[128 = 0]

lp-bt: [178 171 145 130 135 122 123  90 139 126  81 146 168  91 157 111 110 119
 105 177 121  93 112 125 149 134  90 111 135  99 101 119 142 134]
hh-mh: [134 132 116 101 110 130 132 156 151 103 117 120 114 145 138 141 125 101
 118 127 130 135 123 119  93 137 134 134 102 111 139 144 138 139]
pm-dh: [141 101 113 136 124 118 136 168 135 133 141 129 128 123 172 105 152 129
 108 117 121 117 124 120 123 131  99 155 134 119 123  76 129 117]
hc-pc: [123 201 130 153 106 114 135  98 109 153  93 148 101 187  83 129 156 114
 133 152 168 177 125 149 208  76  71 142 178 169 146 103 141  66]
[119 166 112 150 127 146 149  95 149  95 135 103 137 105 145 146 112  96
 118 115 121 120 137 138 153 129 128 141 183 125 132 175 131 132] -> pm-dh
hc-pc: [114 139 145 131 154 151 131 130 130 129 104 128 124 143  99 149 131 132
 129 140 147 144 114 133 157 101 102 124 143 139 123 111 122 101]
nt-gr: [115 143  99 111 204 121  70 125 138 165 126 152 126 178 121 141 128 108
  74 121 170 133 139 117 180 109 147 176 142 155 171 110 180 148]
nt-gr: [146 142 150 167  87 165 113 120 116  94 144 112 167  67 159  81  88 103
 159 102  69 105 108  88 149 159 138 143  96 125 138 186 131 195]
mg-cr: [154 116 130 123 125 102 135 146  95 122 121 152 147 127 136 146 127 127
 137 139 138 126 127 127 149 141 141 114 134 133 119 119 120 133]
[131 127 131 145 144 111 118  94 165 159 124 153 152 108 173 143 112 100
  97 120 133 121 148 126 139 119 104 142 148 145 122 144  83 144] -> pm-dh
lp-bt: [ 85  75 118 114 120 135 155 171 126 104 160 148 128 133 115 120 117 134
  92 151 143 108 181 143 171 133 151 166 132 170 147 129 157 136]
[122 140 122 152 157 106 130  92 110 109 117 138 148 107 117 158 139 167
 152 131 114 113 114 137 146 118 123 120 165 170 167 139 131 108] -> hh-mh
zb-sb: [167 101 111 120 125 126 106 137 113 118 121 101 103 177 108 151 169 151
 127 180 107  97 143 185 106 109 121 113  84 164 129 126  79 118]
[136 132 109 125 135 105 108 149 171 106 127 111 108 153 166 130 133 135
 160 165 119  89 151 184 104 136 133  90 121 108 130 160 133 144] -> zb-sb
[ 95 166 119 134 171 186 133  75 229 160 115 105  84 204 157 137 122 161
 132  67 108 184 117 134  89  74 156 183  92 123 135 140 160 123] -> mg-cr
zb-sb: [102 153  99 110 161 150 138  81 121 113 117 149 171 108 155 152 130  91
 125 110 189 161 121 152 171  76 133 144 135 134 162   4 161  84]
[141 150 131 134 135 151 134  96 140 150  95 113  99 142 130 122 142 114
  82 121 142 155 149 128 152 110  96  87 166 114 146 134  81 123] -> lp-bt
[132  62 138 103 113 141 101 166 152  92 172 101 154  62 220 115 100 127
 103  89  58  74 121 109   9 224 211 113  44  80 124 160  97 211] -> hc-pc
[121 137 108 140 171 165 152 142  93 157 119 151  89 100 104 101 114 106
 102  92 157 162 138 135 116 140  99 127 149 131 150 108 111 140] -> lp-bt
[148 121 139 121 106 100 138 119 138 124 113 159 169 145 164 140 107 157
 146 182 106 115 112 134 143 120 124 143 168 135 120 117 169 179] -> lp-bt
[107 113 118 122 138 144 138 123 161 137 135 123 123 152 132 124 130 143
  95 112 114 137 122 129  97 108 121 117 124 118 131 125 135 127] -> mg-cr
[155 129 115 119 146 146 122 158 149 129 165 128 136 129 143 141 143 113
 136 171 156 126 136 173 130 104 104 121 104 116 121 102 154 150] -> zb-sb
[113  99  98 109  90 101  97 118 166 118 128 125 128 143 139 119 157 138
 160 170 123  88 124 138 122 128 127 139 111 138 106 145 143  85] -> lp-bt
[106 134 142 140 117 123 141 113 137 113 140 117 123  98 139 135 123  87
 100 124 122 126 159 121 138 129 128 124 168 152 110 133 132 127] -> pm-dh
[133 166 186 108  93 151 105 148 110 144 148  93 102  90  81 139  97 136
 158 139 104 114 113 154  90  99 131 130 131 144 149 135 147 100] -> pm-dh
[ 51  91 111 116 118 156 102  67 178 102  98 190 151  96 105  75 104 110
  96 154 103 129 105 134 120 142  95  72 140  56  90 190 145 156] -> zb-sb
pm-dh: [159 108 128 147 115 141  82 117 122 161 142 125 145 161 117 118 157 142
 109 133 169 142 122 119 116 127  95  71 113 135 150  96 187  80]
[151  95 134 117 121 134  97 140 132 121 114 114 133  96 141 141 111 125
 136 137  97 116 131 115 107 161 147 132 120  93 120 144 123 149] -> hc-pc
[124 126 104 113 114 122 139 130 150 159 148 145 121 159 135 146 124 118
  99 121 135 121 136 107 176 131 131 162 110 160 133 128 192 133] -> nt-gr
[139 117  91 126 142 137 114 114 133 142 122 118 155 129 111 121 119 152
 132 136 164 138 144 145 144 118 110 110 118 140 146 112 161 144] -> pm-dh
hh-mh: [179 101 148  98 123 161 122 176 113 166 133 156  92 151 146 114 153 112
  93 145 128 156 121 131 109 157 136 116  91 109  73 123 125 162]
[114 179 149 109 111 132 101  61 168 144 132 120 118 181 145 191 142 145
 138 112 123 138  94  92 107 106 154 105 163  96 124 139 123  84] -> lp-bt
[110 107 142 137 119 146 130 131 127 148 149  98 157 108 140 100 140 140
 158 114 112 116 136 135 120 144 140 104 139 134 120 112 113 130] -> nt-gr
[ 94  95  77 147 160 100 165 127 122 115 106 116 177 116 185 113 134 129
 117 144 141 165 145 124 161 146 133 110 146 112 106 104 114 145] -> pm-dh
[127 111 143 122 103 122 107 137 142 136 141 124 133 110 130 123 115 139
 114  90 121 114 140 124 106 173 138 121  78 121 124 146 120 150] -> hc-pc

llgs: [138 120 129 139 119 112 118 131 116 147 146 139 140 125 146 140 144 123
 151 143 131 145 129 158 134 111 132 127 129 126 158 131 128 130]
gjsj: [126 126 126 117 136 123 127 138 125 111 123 131 126 115 134 135 143 135
 126 135 127 127 122 125 112 121 125 127 130 117 125 137 125 112]
jghs: [132 123 119  97 106 131 118 141 165 171 124 141 114 142 141 172 108 146
 182 139 129 122 107  99 150 128 160 138  96 156  98 125 119 137]
llgs: [139 119 123  88  81 143 113 126 129  76 145 107 131 133 151 145 137 129
 115 149 136 113 102  46 120 100 104 139 127 131 112  90 118 124]
bzjj: [116 107 112 123 130 141 131 130 120 113 153 154 127 118 128 105 109 133
 129 161 128 117 132 136 139 117 120 119 124 148 130 161 103 139]
[115 167 131 132 203 135 186 114  68 102 169 110 132 144 140 120 144 127
  82 156 117 121 135 196 126 134 111 112 170  90 182 121 111 130] -> jghs
bzjj: [124 117 109 131 125 143 146 149 136 118 113 152 157 119 139 135 139 101
 149 109 122 116 132 110 146 107 159 143 131 131 126 146 127 109]
jghs: [138  95 146 131 100 129 109 122 132 101 110 124 130 118 100 122 129 116
 120 122 135 138 150 117 114 111 114 132 149 135 109 155 131 112]
bdfg: [125 136 121 142 132 153 158 127 138 127 113 109 148 108 112 111 129  98
 127 112 147 129 101 159 121 132 115 128 137 117 125 114 158 122]
bdfg: [114 165 125 143 121 100 102 136 128 122 133 150 151 124 128 149 112 103
 128 116  97 142 127  91 125 118 118 118 108 148 109  98 137 113]
[106  72 126 180  61 141 171 168 126 165  82 132 152 161  99 147 162 110
 148 124 149 132  98 125 138 117 157 120 146 143 125  79 176  96] -> bzjj
[121 165 126 140 136 135 146 134 127 123  99 130 163 110 105 128 123  98
 128 100 141 136 108 133 116 132 114 120 123 128 109  97 161 105] -> bdfg
[134 165 140 150 130 161 167 143 118 143  54  85 134  99  97 121 123 111
  93 128 136  92 112 151 100 150  87 146 109 125 113  91 164 116] -> bdfg
[145 104 120 113 135 140 128 114 141 130 145 123 139 114 125 118 129 132
 139 126 141 139 130 144 146 135 136 125 130 125 135 143 139 132] -> bdfg
[137 164 148 134 126  72 146 147 140 110 126 124 134 115 167 121  94 142
 118 150 110 154 127 125 142 111 157 151 115 110  97 130 130 129] -> bzjj
[135  55 103  90 141 160 146  90 160 120 167 128 153 120 110  99 152 129
 182 105 160 174 121 161 158 121 151 132 166 111 125 187 148 132] -> bdfg
[132 105 129 149 104 119  90 141 140 127 109 153 128 126 114  93 117 109
 113  97 123 138 130 104 125 143 112 142 131 141 117 140 143 118] -> jghs
[117 134 126  86 125 135 130  97 139 151 145 110 134  95 149 125 119 100
 149 135 118  76 123 135 120 144 171 117 106  85 153 154 103 117] -> bzjj
[145  76 138 105  97 121  89 140 134 134 144 137  70 154 162 131 139 165
 144 179  88 113 177 141 144 122 120 142 120 140 174 137  83 154] -> bdfg
[107 102 126 186  80 152 141 149 111 151 102 116 137 148  97 143 164 129
 130 121 161 145 105 131 132 125 133 110 138 147 134  81 177 116] -> bzjj
[144 134 153 132 102 136  96 159 106 151 106 128  77 137 146 130 130 146
 107 181  91  82 165 145 122 141  92 155  92 140 167  98 101 139] -> bdfg
[140 109 122 104  61 117 133 133 103  91 155 119 140 132 140 146 166 147
 119 112 146 110 141  78 173 114 121 128 166 140 135 116 134 127] -> llgs
[132 108  98 111 129  95 154 117 108  77 151 123 121 133 131 147 147 136
 108 136 148 127 127  61 164 131 107 155 148 121 138 104 146 132] -> llgs
[123 125 111 112 170 144 110 140 125 141 121 148 122 117 123 127 120 116
 115 110 113 139 131 122 136 127  95 139 127 141 119 116 119 137] -> llgs
[124 141 128 121 113 120 103 138 137 131 129 146 134 130 120 140 124 113
 136 131  95 136 138 132 140 115 108 125 120 145 129 105 131 120] -> bdfg
[123 125 140 169 157 104 122 107  64  63 119 115 133 119 108  78 151 109
  54 108 142 139 164 163  96 122  83 117 171  89 168 139 138 124] -> jghs
jtcg: [172 136 105 107 120 124 136 121 106 119 105 111 182 184 163 136 145 108
 131  95  94 111 136 120 126 113 156  89 120 138 137 125 158 109]
gjsj: [123 119 129 119 141 135 131 148 119 117 124 129 119 119 135 142 151 119
 114 134 129 134 123 137 106 119 132 129 135 114 128 144 129 109]
[123 133 125 128 110 112 105 125 136 120  87 127  80 120 143 177 162 141
 101 124 140 126 149 138 111 126 115 111 142 116 128  92 121 138] -> jghs
[139 109 144 103 135 163 154 139 114 137 112 113 115 107 176  86  79 168
 122 110 132 190 145 206 130 164  86 151 117 134 128 158 129 138] -> llgs
[141 136 130 137 121 125 111 114 146 134 129 123 138 126 115 116 110 133
 136 126 120 129 125 132 150 138 124 135 126 146 131 114 139 142] -> gjsj
[144 147 127  96 125 108 130 137 112 132 107 119 140 158 128 124 162 121
 141 127 117 124 129 134 134 143 146 103 119 128 113 143 136 129] -> jtcg
[146 166 144 109 178  75 110 113 154 148 165  84 100 130 146 108  87 138
  94 134 120 123 137 151 116 169 146 131 127  73 140 135 112 138] -> bzjj
[136 121 134 130 116 115 112 132 123 110 101 134 114 128 120 130 146 126
 109 111 135 140 139 130 113 121 121 122 139 127 124 127 121 117] -> jghs
[118 123 145 158 113 106 144 104 130  95 126 118 115 122 120 107 157 125
 130 136 152 116 139 144 125 152 145 131 124  96 130 154 131 107] -> llgs
[115 159 109 167 151 106 103 169 126 129 120 160 109 124 146  86 156 108
  76  76 110 122 124 128 126 188  97 127 103 127 158  91 143 128] -> jghs
[111 142 157 160 125 110 121 126 150 118 124 142 138 128 104 143 132 115
 140 106 139  83 130 153 140 132 175 103 137 116 135 142 141 116] -> llgs
[137 159 124  83 137 131 160 102 133 137 125 110  99 133 153 216 134 161
 166 172 124 119 129 158 133 107 167 111 131 122 122 101  91 157] -> jghs
[133 128 147 136  90 127 201 143  98 127 109  94 120 143 139  89 119 153
 127 102 135 165 158 178 141 163 154 134 123 127 112 167 164 115] -> llgs
[159 106 147  82  59 152 116 124 129  97 148 118 146 123 173 143 143 134
 131 161 129 132 113  85 110 107 109 143 141 137 134  97 112 129] -> llgs
[128 159 104 114 139 118 129 157 154 170 113 148  83 127 169 180 157 138
 134 122 119 114 105 128 141 155 148 121 102 137 120  86 104 147] -> jghs
[162 157 101 140 121 125  98 144 138 105 138 128 154 151 141 118 175 106
 125 144 128 140 132 109  79 128 166 117 143 133 142 128 135 116] -> jtcg
jtcg: [166 136  90 103 123 129 135 114  71 113 147 120 168 173 147 135 167 112
 139 134 146 137 122 142 162 131 162  86 102 137 122 113 124 125]
[124 112 127 110 135 141 146 171 104 108 125 140 116 110 148 171 170 124
  94 147 141 127 108 123  84  81 137 126 144  83 143 163 118  93] -> gjsj
[137 141 119 143 109 125 110  95 151 152 118 118 140 140 105 110  92 136
 144 111 126 131 137 138 166 156 133 142 116 154 129 107 134 149] -> gjsj
[112 168 139 141 116  75 108 147 120 122 122 161 122 132 148 152 114 117
 102 133  93 104 152  89 111 125 121 131 104 154 116  97 112 120] -> bdfg
[139 135 136 137 123 177 152 139 114 152  81  88  99 124 112 114 132 127
  99 147 138  90 124 169 121 157  99 141 121 116 152 118 130 145] -> bdfg
[136 131 131 139 113 126 114 109 135 143 119 127 132 138 120 113 103 136
 139 125 126 127 132 122 148 156 123 134 127 141 119 113 134 146] -> gjsj
[162 151 117 137 130  97 137 141 149 175  96 118 153 162 100 141 140 133
 122 105 154 172 131  91 119 137 135 164 158 136 108  93 156 114] -> bzjj
[125 129 132 130 124 126 125 122 138 140 129 135 140 145 119 115 118 127
 139 124 128 131 124 135 145 141 130 127 124 146 126 118 128 137] -> gjsj
[119 143 149 112 164 145 111 123 120 115 154 147 103  85 103 126 131 138
 153 150 179 149 119 147 131 151 136 180 146 130 119 137  90 140] -> jtcg
